Each row comes from the steps of one walk. Every step used is in the known rows, and no mark comes twice. Write the walk behind each row, first mark first.
In the rows, zero is written as 128.
Known rows:
v/f/y: [140 121 121 133 101 160 125 111 121 132  96 151 127 108 147 131 128 115
 151 169 132 132 150 112 133 120  30 142 129 113 151  85 134]
x/n: [146 143 144 139  87 151 123 157 138 123 133 129 130 131 131 123 149 119
 139  93  92 113  99 127  96 133 126 126 133 119 127 156 146]
q/s/m: [105 113 146 136 136 123 106 156 149 180 139 179 114 128 144 149 132  18
 134  58  93 115 125 138 112 120  92 121 163 115 141 117 120]
x/w/v/f/y: [106 157 148  89 201 138 113 134 137 110 118 166 106 116 125  88 103 137
 118 193 129 130 139  78 159  72 102 139 150 150 135 111 142]
x/n/w: [136 158 153  85  69 146 113 154 139 106 160 115 128 124 150  89 136 132
 123 101  90 115  95 122  83 111 155 132 144 139 115 160 163]
w/s/q/m: [ 94 121 181 109 113  74 132 183 161 133 120 106 163 162 170 115 111  35
 102 121 121 187  93 127 125 119 146 110 144 155 123  73  95]
q/k: [145  86 101 143 117 129 112 146 136 124 116 166 153  97 133 135 138 107
  98 123 122 118 147 143 142 122  81 133 148 100 101 128 149]
v/f: [124 122 127 132 117 129 138 132 121 148 124 145 123 112 149 125 102 120
 149 127 123 131 147 121 125 115  23 137 133 126 157 135 135]
m/n/x/w/s/q: [ 93 109 185 135 163 113 107 180 175 133 100  96 166 114 105  73 124 128
 125 181 122 191  79  87 204  94 118 114 120 161 138  92 188]
w/s/k: [109 107 158 134 105  59 114 162 152 112 137 103 188 148 160 179 143 114
 122  90 118 213 114 151 145 114 129 122 140  81 111 107 141]
m/f/v: [104 136 116 123 126 133 125 121 123 140  95  82 124 117 168  90  95 182
 138 126 136 143 140 125 103 146  17 135 145 108 165 135 129]
x/w/v/f: [ 96 156 150  87 210 118 123 147 136 120 134 163 107 118 127  87  86 140
 116 167 125 130 135  83 151  69  97 136 150 157 137 143 140]
n/x/w/s/q/m: [ 92 132 188 104 205  82  90 184 144 119 108  90 155 147 121  75 104  77
 109 192 114 172  94 100 169  81 164 102 150 201 126 115 117]
n/x: [118 124 142 140 187 135  99 142 119 129  94 103 132 114 105  97 128 128
 141 165 128 140 118 114 156 125 141 116 114 156 135 130 131]
n/w: [115 148 138  60 107 120 113 123 133 110 163 111 128 119 149  85 113 147
 108 141 126 127 119 120 108  98 164 137 140 155 112 133 150]
w/v/f/y: [109 142 139 118 175 165 127 127 135 121  92 181 104  98 136 100 118 112
 133 164 143 138 138  88 144 119  79 144 122 113 153  71 137]
f/v: [ 83 158 127 117 125 135 127 128 125 130 121  57 115 130 130  97 110 136
 114 118 156 119 115 104 150 155 101 135 150 104 142 126 126]
s/m/f: [130 132 109 132 149 130 106 118 134 196 107 171 117 100 158 114 111 100
 134 127  99 173 123 137  97 127  35 132 168 122 173 132 123]
n/x/w/s/m: [101 141 155 114 218  92  80 167 135 136 114  97 156 120 115  90 114 103
 113 168 104 176  94 104 175  76 134 108 157 174 138 137 136]
n/w/s/q: [ 92 162 174  48  89  84 123 156 154 120 153  88 157 132 180  74 102 117
 104 132 113 189  97 126 103  80 175 125 127 180 101  93 136]
q/m: [118  92 141 125 136 117 120 147 138 122 138 142 126 151 134 132 124  44
  99 136 141 102 117 117 134 151 129 122 175 122 139 123 102]
y/v: [104 141 119 113 157  96 138 127 143 120 108 179 130 142 149  72 127 157
 104 123 157 111 110  96 148 109 151 116  97 111 155 127 114]
m/s/q: [119 128 166 114 144 131 137 157 123 160 111 152 127 140 149 114 119  61
 117 130 103 232 114 132 115  91 140 128 105 145 121  86 125]
q/s/m/k: [106  87 138 140 123 136  93 157 153 185 145 197 128 137 142 151 133   5
 139  59  89 150 118 143 120 112 117 129 161 144 129 112 140]
s/q/m: [102 132 176 107 122 112 130 153 148 157 118 142 109 152 141  94 104  26
 112 163 129 144 108 120 117 134 165 119 144 176 123  85  95]
w/s/q: [100 144 170 114 108  79 139 171 157 138 114  98 166 143 165 112 117  92
 120 118 113 203 102 135 119 104 143 114 110 158 116  74 111]
x/n/w/v/f: [114 167 164  76 110 151 119 160 145 113 149 148 111 111 160  68 116 127
 125 104  97 121  98 100  88  99 119 142 140 136 130 150 168]
s/q/m/f/v: [ 90 135 171 104 122 119 128 148 145 166  97 115 105 142 168  71  86  59
 116 161 132 154 117 118 102 147  93 122 154 165 147  87  93]
q/m/f: [127  82 131 126 137 121 117 142 139 127 117 153 131 143 165 122 108  84
 115 141 127 124 135 127 102 147  58 123 177 126 159 131 105]

Which walk is each row?
[127 139 112 121 132 141 118 102 140 102  78 178 132 137 139  92 162 147
 115 173 161 114 120  90 155 122 155 126 103  98 143  62 117] | f/y/v
[121 122 167 109 117 138 120 134 145 154  84 155 115 141 162  91 111  52
 126 193 124 159 125 124  95 135 111 125 145 167 138  56  94] | s/q/m/f/y
[ 99  98 156 100  81 111 125 159 180 108 152  98 179 109 151  94 133 149
 104 120 130 173  80 104 164 107 106 134 136 112 135  97 202] | m/n/w/s
[ 74 110 169 110 147 134 106 168 182 169 150 188 112 105 144 106 129  31
 120  67 105 128 101 105 141 111  98 134 166 106 147  96 171] | q/s/m/n/w/v
[117 169 163  76 113 151 116 160 148 102 153 138 114 119 152  71 130 131
 115 103  98 119  90 104  90 110 173 138 137 140 117 147 164] | x/n/w/v
[105 131 134 127 132  84 115 160 153 158 130 119 167 131 159 139 128  65
 106  88 104 192  91 132 132 112  96 119 165 116 147 104 117] | w/s/m
[ 91 113 176  91  74 110 130 166 183 129 143 100 171 112 153  77 122 132
 107 133 126 191  78 102 157 102 126 132 124 137 130  77 193] | m/n/w/s/q
[ 90 161 153  49 160 128 115 134 145 107 154 139 108 108 146  63 105 144
 101 141 138 133 116  98 117  97 187 138 132 155 114 118 151] | n/w/v
[ 96 150 142  60 108  87 100 150 152 135 163 108 160 118 174  94 114  98
  92 108 108 181  90 124 112  86 138 130 169 144 127 115 143] | n/w/s/m
[ 86 125 152 134 214 142  92 156 162 192 107 175 116  76 103  76 111  72
 120 168 114 175  84  74 198 101  50 132 168 129 185 113 183] | s/m/n/x/w/v/f
[103 145 160 106 243 147  87 145 125 112  85 137 116 105 101  69 110 131
 131 223 130 141 125  72 181  82 122 124 130 170 140 107 145] | n/x/w/v/f/y
[114 113 128 152 130 143 112 135 163 193 127 165 125  94 116 121 140  68
 116 124 117 163  83 109 167 135  72 133 167  95 168 105 169] | s/m/n
[104  92 168 145 170 113 103 177 168 118 111  95 177 112 103  90 134 145
 120 165 125 173  84  88 213 101 101 119 131 134 147 115 195] | m/n/x/w/s
[127  90 153 138 141 107 110 147 119 134 134 157 148 139 144 181 151  82
 118 103 109 242 125 148 136 102 124 137 135  70 117 117 153] | m/s/k
[122 137 152  87  59 128  92 173 157 131 168 127 166 132 167  98 137  88
 112  77  71 184  62 130  91  93 153 133 164 152 113 141 169] | x/n/w/s/m/k
[ 97 141 145 113 189 137 139 143 138 137 113 175 102 101 143  97  96 117
 130 131 136 140 136  97 134 117  71 140 119 125 155 111 136] | w/v/f
[121 162 156  84  74 119 104 173 156 125 161 112 155 124 171  95 137  94
 108  75  75 154  70 124  87  99 133 127 166 129 126 145 158] | x/n/w/s/m
[103 124 174 121 201  73  77 168 135 110 114  87 169 137 113 116 126 134
 125 168 113 189 108 118 180  77 153 109 141 154 115 140 150] | n/x/w/s/k
[126 126 141 121 108 124 126 151 146 159  99 162 131 108 139 100 113  77
 111 153 114 157 132 139 121 112 125 129 119 157  93  87 125] | s/q/k
[111 128 119 123 139  90 106 141 159 150  89 159 174 126 191 105 135 108
 108 113 116 199  99 117 121 103  58 119 146  98 174  78 110] | w/s/m/f/y/v
[109 130 160 105 131 120 124 134 152 150  71 182 115 147 172  63 110  67
 115 189 138 151 118 106 109 123 125 119 126 159 149  56  86] | s/q/m/f/y/v
[ 88 121 174  50  80  92 105 166 161 118 162 112 169 149 180  77  99  67
  91 135 119 205  84 124 108  87 195 127 151 203  98  87 135] | n/w/s/q/m/k
[ 92  57 186 143 161  82  87 188 176 113 129 117 175 146 118 127 138  52
  98 159 136 168  82  96 210 122 114 114 189 104 141 109 168] | q/m/n/x/w/s/k
[118 143 184  75  61 111 112 185 162 116 141 111 157 141 198  74 119  94
 114 102  81 162  80 125  60 104 117 123 158 160 124 132 140] | x/n/w/s/q/m/f
[112 141 152  98 152  73 117 162 143  99 148  99 170 150 140 119 112 146
 101 137 111 161 116 116 150  65 132 116 156 153 118 142 134] | x/w/s
[ 98 147 181 106 201  89  93 174 136 125 101  84 155 135 116  76 105 120
 123 187 110 184 102 104 165  73 164 105 124 204 120 120 131] | n/x/w/s/q
[127 153 152  87  73 119 100 169 155 133 148 119 158 118 186  87 128 118
 122  80  69 167  81 131  65  97  88 131 167 131 140 151 156] | x/n/w/s/m/f
[116 169 182  74  59 115 120 180 158 113 150  97 153 137 175  78 128 109
 119  94  82 164  78 125  79  94 163 126 134 161 106 128 152] | x/n/w/s/q
[131  99 150 122 136 133 123 169 130 158 101 176 142 121 152 120 124  48
  98 124 100 226 127 141 122  88 110 134 117 127 104  85 135] | m/s/q/k
